Here is a tiny trained network, its code and every weight. The questions are about switching its units off for an input and a class, where a switched-off unit gives its printed mean instead of its output.

import numpy as np


def w(rows, s, z=0):
    codes = np.array(rows[::2]) - 128.0
    scale = np.full(codes.shape[1], s)
    scale[-1] = z or s
    return codes * scale


def norm(h):
    return h / np.sqrt((h * h).mean(-1, keepdims=True) + 1e-5)


def f(y):
    return y / 2 * (1 + np.tanh(0.7978845608 * (y + 0.044715 * y**3)))


def log_softmax(a):
    a = a - a.max(-1, keepdims=True)
    return a - np.log(np.exp(a).sum(-1, keepdims=True))


def net(x, mask):
    res = np.array(x, float).reshape(1, 4) / 4 @ E
    u = 0
    for l in range(4):
        y = f(norm(res) @ A[l][:, :-1].T + A[l][:, -1])
        res = res + np.where(mask[u : u + 3], y, B[l][:, -1]) @ B[l][:, :-1]
        u += 3
    return log_softmax(norm(res)[-1] @ U[:, :-1].T + U[:, -1])


A, B = {}, {}
E = w([
[91,161,182,138,195,222,153],'x0',
[132,119,110,135,120,142,120],'x1',
[198,254,117,132,117,120,64],'x2',
[186,120,105,201,146,84,216],'x3',
],0.0087)
A[0] = w([
[138,146,128,153,232,122,142,3],'0.n0',
[61,60,102,82,103,2,129,156],'0.n1',
[28,56,163,41,115,127,64,74],'0.n2',
],0.0064,0.0045)
B[0] = w([
[240,75,79,130,138,208,108,118],'0.n0',
[146,61,59,181,149,160,47,254],'0.n1',
[161,175,6,106,162,136,143,252],'0.n2',
],0.011,0.0041)
A[1] = w([
[61,75,114,82,217,182,228,57],'1.n0',
[173,135,122,135,82,60,23,21],'1.n1',
[146,2,203,219,123,158,177,1],'1.n2',
],0.0073,0.0027)
B[1] = w([
[63,206,124,108,118,101,145,254],'1.n0',
[111,202,180,96,97,139,184,223],'1.n1',
[139,93,248,119,155,121,200,213],'1.n2',
],0.012,0.0035)
A[2] = w([
[157,163,165,36,123,184,36,122],'2.n0',
[201,160,103,34,97,75,154,63],'2.n1',
[113,2,164,139,135,59,153,1],'2.n2',
],0.0071,0.004)
B[2] = w([
[110,69,251,218,105,69,102,253],'2.n0',
[126,88,130,153,27,109,191,178],'2.n1',
[210,11,157,208,2,124,109,186],'2.n2',
],0.0094,0.0031)
A[3] = w([
[207,248,204,171,254,178,103,116],'3.n0',
[226,229,82,237,137,83,211,51],'3.n1',
[92,188,138,35,167,246,140,2],'3.n2',
],0.0057,0.004)
B[3] = w([
[123,54,63,155,173,170,78,252],'3.n0',
[131,95,83,10,141,138,176,234],'3.n1',
[76,91,121,92,23,30,188,143],'3.n2',
],0.014,0.0038)
U = w([
[177,84,8,122,187,194,72,253],'0',
[36,194,83,80,139,114,143,141],'1',
[202,30,156,197,80,80,155,41],'2',
[124,131,224,132,213,158,216,122],'3',
[152,203,192,152,24,75,84,158],'4',
[116,136,204,221,195,192,40,75],'5',
[213,169,82,32,87,95,206,58],'6',
],0.019,0.0042)

Each question gives the input, the list of numbers given to net, and the class t.
The units are the neurons (one row each of A and B). Each row of codes is followed by its name. A weight is (code - 128) times the scale printed after its matrix; where a second scale follows, it is the last column's (A, B and U).
mask holds one flag per neuron, layer by layer. A switched-off neuron (its flag False) gives its mean, the last column of its row in B, instead of its output. The means were averaged over made-up inputs and are rounded, as every weight is.
A unit's drop is (log p(t) with every unit on - log p(t) with that unit switched off) / (log p(t) with every unit on - log p(t) with every unit switched off).
The circuit of an input: a set's keep is (log p(t) with only the set's units on - log p(t) with every unit switched off) / (log p(t) with every unit on - log p(t) with every unit switched off). Starting from all 12 units, units are removed one at a time, each time the one whose removal leaves the highest keep (on an exact tie, the one counted first), for as long as the keep stays at least 0.8.
circuit, biggest first: the units of the circuit, biggest drop first
most important unit: the unit with the biggest drop
k most important neurons: the k neurons with the biggest drops, biggest first
top k neurons in layer l: the k neurons of layer l with the biggest drops, biggest first
drop of u: that unit's drop, to one decimal
input [0,-5,4,-7], class 4: most important unit => 0.n1
input [1,-2,4,0], class 5: top 2 neurons in layer 2 => [2.n0, 2.n2]
input [1,-7,7,8], class 0: top 2 neurons in layer 3 => [3.n0, 3.n2]
input [-6,0,1,-7], class 4: 2 most important neurons => [1.n1, 3.n0]
input [-8,7,1,-2], class 4: circuit, biggest first => [1.n1, 0.n2]
input [-8,8,1,-5], class 4: 4 most important neurons => [1.n1, 3.n0, 3.n1, 2.n0]
input [-6,-8,-7,-5], class 0: 2 most important neurons => [0.n1, 0.n2]
input [1,8,-6,4], class 3: 2 most important neurons => [1.n2, 1.n0]
input [1,3,0,-3], class 1: 2 most important neurons => [0.n2, 0.n1]
input [1,4,5,0], class 5: 2 most important neurons => [0.n2, 2.n0]
input [3,0,-7,-1], class 1: 2 most important neurons => [1.n0, 0.n2]
input [-1,8,7,5], class 6: 2 most important neurons => [2.n1, 0.n1]
input [1,3,-5,0], class 1: 3 most important neurons => [1.n0, 0.n2, 3.n0]
input [2,-7,3,-3], class 5: circuit, biggest first => [2.n0]
input [2,5,-1,7], class 3: 2 most important neurons => [0.n2, 1.n2]
input [0,-5,-4,0], class 0: 2 most important neurons => [0.n1, 0.n2]
input [3,7,-8,0], class 1: 3 most important neurons => [1.n0, 0.n2, 2.n0]
input [0,-3,5,-7], class 4: 2 most important neurons => [0.n1, 2.n1]
input [-7,4,2,-8], class 4: 2 most important neurons => [1.n1, 2.n0]
input [4,-4,1,6], class 0: circuit, biggest first => [3.n0]
input [1,6,-1,-1], class 1: drop of 0.n1 => 0.6
input [-5,-5,-5,-1], class 0: drop of 0.n2 => 0.1
input [6,-6,6,1], class 0: drop of 3.n0 => 2.9
input [4,0,-4,0], class 1: drop of 1.n0 => 0.3
